Here is a tiny trained network, its code and every weight. The questions are about switching its units off for an input and a class, where a switched-off unit gives its printed mean instead of its output.

import numpy as np


def w(rows, s, z=0):
    codes = np.array(rows[::2]) - 128.0
    scale = np.full(codes.shape[1], s)
    scale[-1] = z or s
    return codes * scale


def f(y):
    return np.maximum(y, 0)


def log_softmax(a):
    a = a - a.max(-1, keepdims=True)
    return a - np.log(np.exp(a).sum(-1, keepdims=True))


def net(x, mask):
    res = np.array(x, float).reshape(1, 3) / 4 @ E
    y = f(res @ A[0][:, :-1].T + A[0][:, -1])
    res = res + np.where(mask, y, B[0][:, -1]) @ B[0][:, :-1]
    return log_softmax(res[-1] @ U[:, :-1].T + U[:, -1])


A, B = {}, {}
E = w([
[101,253,95,150,131,50,70,131,132],'x0',
[105,130,90,69,84,95,177,136,27],'x1',
[135,152,200,131,83,176,57,241,103],'x2',
],0.018)
A[0] = w([
[131,94,163,137,127,143,131,138,102,119],'N0',
[119,146,125,159,202,139,140,99,192,161],'N1',
[236,57,165,116,139,166,123,83,183,255],'N2',
[160,83,113,128,202,121,177,45,123,251],'N3',
[172,82,148,143,150,136,153,82,204,236],'N4',
[116,66,135,57,114,138,189,141,60,164],'N5',
[173,59,143,87,94,171,139,157,135,213],'N6',
[89,203,97,167,120,63,74,120,124,143],'N7',
[171,99,198,133,111,204,130,176,119,145],'N8',
[142,102,107,101,156,147,161,80,117,157],'N9',
[114,110,130,79,98,179,93,154,128,82],'N10',
[52,159,102,39,46,98,110,156,5,104],'N11',
[176,179,196,189,167,136,44,182,219,228],'N12',
[92,142,127,78,136,108,221,112,78,132],'N13',
[87,136,78,154,146,38,149,47,163,180],'N14',
[67,167,139,147,105,128,83,215,121,45],'N15',
],0.013,0.0072)
B[0] = w([
[163,60,162,83,148,141,117,71,99,156],'N0',
[208,224,50,132,175,163,72,124,239,202],'N1',
[139,158,78,179,41,214,130,124,141,223],'N2',
[89,177,43,176,120,131,187,199,180,240],'N3',
[140,178,52,175,61,221,209,129,207,218],'N4',
[89,44,124,64,57,41,117,213,107,208],'N5',
[139,75,99,52,78,193,108,140,93,201],'N6',
[135,201,144,196,192,70,137,68,166,214],'N7',
[208,163,163,90,108,182,37,84,98,200],'N8',
[80,120,78,219,87,43,203,139,100,186],'N9',
[191,148,98,107,130,118,122,110,98,159],'N10',
[220,230,135,125,2,45,205,95,120,213],'N11',
[110,71,204,184,157,172,103,129,166,253],'N12',
[24,130,76,120,107,58,163,171,19,185],'N13',
[72,152,60,58,224,60,80,90,116,234],'N14',
[134,107,164,224,92,126,202,173,157,189],'N15',
],0.0091,0.03)
U = w([
[184,211,97,191,30,136,242,118,170,200],'0',
[142,166,85,114,251,130,85,56,218,191],'1',
[49,62,79,107,90,92,208,186,76,54],'2',
[96,194,117,67,184,22,160,43,28,2],'3',
[174,101,152,98,114,255,52,96,97,134],'4',
[133,134,243,230,191,122,110,138,151,114],'5',
[210,90,180,12,72,106,124,150,22,152],'6',
],0.0095,0.0017)

Each question gives the input, the list of numbers given to net, and the class t.
The units are the neurons (one row each of A and B). Each row of codes is followed by its name. A weight is (code - 128) times the scale printed after its matrix; where a second scale follows, it is the last column's (A, B and U).
mask holds one flag per neuron, in row order. A switched-off neuron (its flag False) gives its mean, the last column of its row in B, instead of its output. The means were averaged over made-up inputs and are rounded, as every weight is.
A unit's drop is (log p(t) with every unit on - log p(t) with that unit switched off) / (log p(t) with every unit on - log p(t) with every unit switched off).
The circuit of an input: a set's keep is (log p(t) with only the set's units on - log p(t) with every unit switched off) / (log p(t) with every unit on - log p(t) with every unit switched off). Starting from the 12 units with the biggest drops (on a tie, the unit counted first), units are removed one at a time, each time the one whose removal leaves the highest keep (on an exact tie, the one counted first), for as long as the keep stays at least 0.8.
circuit, biggest first: the units of the circuit, biggest drop first
k most important neurons: the k neurons with the biggest drops, biggest first
drop of u: that unit's drop, to one decimal
input [1,6,-8], class 3: circuit, biggest first -> (N14)
input [0,7,8], class 6: 2 most important neurons -> (N4; N3)
input [6,0,7], class 5: 2 most important neurons -> (N12; N4)
input [-5,-5,1], class 4: 2 most important neurons -> (N11; N8)
input [0,8,7], class 6: 3 most important neurons -> (N4; N3; N5)
input [0,8,1], class 6: circuit, biggest first -> (N3; N4)
input [7,-8,1], class 5: 2 most important neurons -> (N12; N15)
input [-4,1,-5], class 2: drop of N11 -> 0.2
input [-1,1,-2], class 2: drop of N11 -> 0.1
input [1,-2,5], class 5: drop of N14 -> 0.0
